Below is a small trained network, with its code and all its weights. Each question gives an input and a class and asks what happens when units are switched off, that is, made to give their printed mean instead of their output.

import numpy as np


def w(rows, s, z=0):
    codes = np.array(rows[::2]) - 128.0
    scale = np.full(codes.shape[1], s)
    scale[-1] = z or s
    return codes * scale


def norm(h):
    return h / np.sqrt((h * h).mean(-1, keepdims=True) + 1e-5)


def f(y):
    return np.maximum(y, 0)


def log_softmax(a):
    a = a - a.max(-1, keepdims=True)
    return a - np.log(np.exp(a).sum(-1, keepdims=True))


def net(x, mask):
    res = np.array(x, float).reshape(1, 8) / 4 @ E
    u = 0
    for l in range(3):
        y = f(norm(res) @ A[l][:, :-1].T + A[l][:, -1])
        res = res + np.where(mask[u : u + 5], y, B[l][:, -1]) @ B[l][:, :-1]
        u += 5
    return log_softmax(norm(res)[-1] @ U[:, :-1].T + U[:, -1])


A, B = {}, {}
E = w([
[128,125,135,123,132,133,134,135,127],'x0',
[97,172,73,126,199,122,191,184,254],'x1',
[120,125,129,128,135,127,121,140,127],'x2',
[115,181,193,90,67,47,238,162,32],'x3',
[122,114,124,122,134,128,132,126,125],'x4',
[229,7,61,241,163,119,179,169,134],'x5',
[128,126,120,126,123,130,130,128,131],'x6',
[128,117,127,120,133,129,132,126,126],'x7',
],0.0046)
A[0] = w([
[133,135,131,127,141,167,16,87,117,5],'L0N1',
[81,138,99,89,162,254,9,75,170,150],'L0N2',
[213,41,129,185,104,39,212,134,150,22],'L0N3',
[74,171,90,141,76,102,175,150,184,13],'L0N4',
[185,59,118,177,145,135,78,130,164,82],'L0N5',
],0.0047,0.0025)
B[0] = w([
[167,47,132,155,80,161,174,50,73,174],'L0N1',
[122,193,87,144,141,198,211,179,26,252],'L0N2',
[70,207,98,115,131,234,106,132,58,224],'L0N3',
[253,120,159,90,168,139,112,141,162,165],'L0N4',
[187,87,135,116,104,92,64,51,129,205],'L0N5',
],0.0062,0.0047)
A[1] = w([
[96,125,54,115,185,73,227,99,244,37],'L1N1',
[59,208,94,126,204,150,231,183,157,4],'L1N2',
[129,145,237,24,99,45,100,112,161,138],'L1N3',
[151,98,66,173,160,185,61,71,169,152],'L1N4',
[91,158,196,35,141,90,136,122,254,46],'L1N5',
],0.006,0.0035)
B[1] = w([
[3,2,168,245,62,96,153,62,27,186],'L1N1',
[249,182,132,56,218,170,183,191,176,253],'L1N2',
[128,175,205,127,16,51,41,93,206,228],'L1N3',
[86,108,153,97,111,41,106,192,210,248],'L1N4',
[221,191,145,174,37,69,215,27,197,199],'L1N5',
],0.0057,0.0047)
A[2] = w([
[50,196,147,172,49,170,141,81,2,95],'L2N1',
[41,150,146,134,61,99,104,84,170,61],'L2N2',
[211,37,113,140,123,140,42,144,154,2],'L2N3',
[53,164,44,143,248,151,194,201,215,42],'L2N4',
[134,193,102,158,160,198,172,194,23,228],'L2N5',
],0.0059,0.0026)
B[2] = w([
[24,40,40,110,156,156,109,105,130,237],'L2N1',
[128,96,183,139,126,65,83,160,113,163],'L2N2',
[175,152,175,183,146,137,118,37,95,182],'L2N3',
[175,162,86,136,134,97,90,255,155,204],'L2N4',
[81,129,125,55,161,201,206,94,79,254],'L2N5',
],0.0079,0.0069)
U = w([
[39,7,29,51,191,221,191,33,14,254],'0',
[212,211,53,26,254,227,221,241,120,189],'1',
[22,64,226,28,22,17,12,56,55,13],'2',
[222,225,215,36,40,22,223,51,234,43],'3',
[230,6,152,232,185,145,27,13,61,161],'4',
[230,32,17,231,220,67,56,232,239,50],'5',
],0.0073,0.0047)

Each question gives the input, the list of numbers given to net, and the class t.
The units are the neurons (one row each of A and B). Each row of codes is followed by its name. A weight is (code - 128) times the scale printed after its matrix; where a second scale follows, it is the last column's (A, B and U).
mask holds one flag per neuron, layer by layer. A switched-off neuron (its flag False) gives its mean, the last column of its row in B, instead of its output. The means were averaged over made-up inputs and are rounded, as every weight is.
A unit's drop is (log p(t) with every unit on - log p(t) with that unit switched off) / (log p(t) with every unit on - log p(t) with every unit switched off).
The circuit of an input: a set's keep is (log p(t) with only the set's units on - log p(t) with every unit switched off) / (log p(t) with every unit on - log p(t) with every unit switched off). Starting from the 12 units with the biggest drops (on a tie, the unit counted first), units are removed one at a time, each time the one whose removal leaves the highest keep (on an exact tie, the one counted first), for as long as the keep stays at least 0.8.
units of the circuit, in order: the units of the circuit, biggest drop first
most important unit: the unit with the biggest drop
k most important neurons: the k neurons with the biggest drops, biggest first
k most important neurons of layer l: the k neurons of layer l with the biggest drops, biggest first
drop when u is switched off: that unit's drop, to one decimal
input [2,6,6,1,6,-4,-5,-1], class 3: most important unit : L1N5
input [-1,-4,5,0,0,2,1,7], class 4: units of the circuit, in order : [L0N2; L2N5]
input [-1,1,0,1,-3,0,-5,2], class 3: 2 most important neurons : [L0N2; L0N3]
input [-4,1,4,-8,8,-7,4,6], class 1: 2 most important neurons of layer 0 : [L0N2; L0N5]
input [4,-2,-6,-1,8,2,8,0], class 4: 2 most important neurons : [L0N2; L2N3]
input [3,7,-1,-7,-3,1,-7,-1], class 5: 3 most important neurons : [L1N4; L0N3; L0N5]
input [-4,0,6,-4,0,3,-7,6], class 4: 2 most important neurons : [L0N5; L2N3]
input [-8,1,-1,-1,-8,2,8,-2], class 5: 2 most important neurons : [L1N4; L2N5]
input [-7,1,-2,7,6,-2,-1,-7], class 3: 2 most important neurons : [L0N2; L0N1]
input [-3,-3,2,2,3,-1,1,-4], class 2: 3 most important neurons : [L0N2; L0N3; L1N3]
input [-1,-4,5,3,0,-2,-6,1], class 2: 2 most important neurons : [L0N2; L1N3]
input [-8,2,-2,0,1,-5,-6,1], class 1: 2 most important neurons : [L0N2; L1N2]
input [3,-1,3,-7,-6,7,1,5], class 4: 4 most important neurons : [L0N5; L2N3; L1N2; L2N4]
input [2,-8,8,-2,5,3,6,-1], class 4: 2 most important neurons of layer 2 : [L2N5; L2N3]
input [0,-2,0,7,-6,-1,-8,-1], class 2: 3 most important neurons : [L0N2; L1N3; L1N2]
input [3,4,4,-2,-4,3,-5,6], class 5: most important neuron : [L1N3]
input [8,-6,-2,-2,-8,3,-1,8], class 4: drop when L2N5 is switched off : 0.1
input [-3,3,-8,4,6,-1,-2,8], class 3: drop when L0N2 is switched off : 1.3
input [8,6,3,6,-4,-7,-5,2], class 3: drop when L0N3 is switched off : 0.0
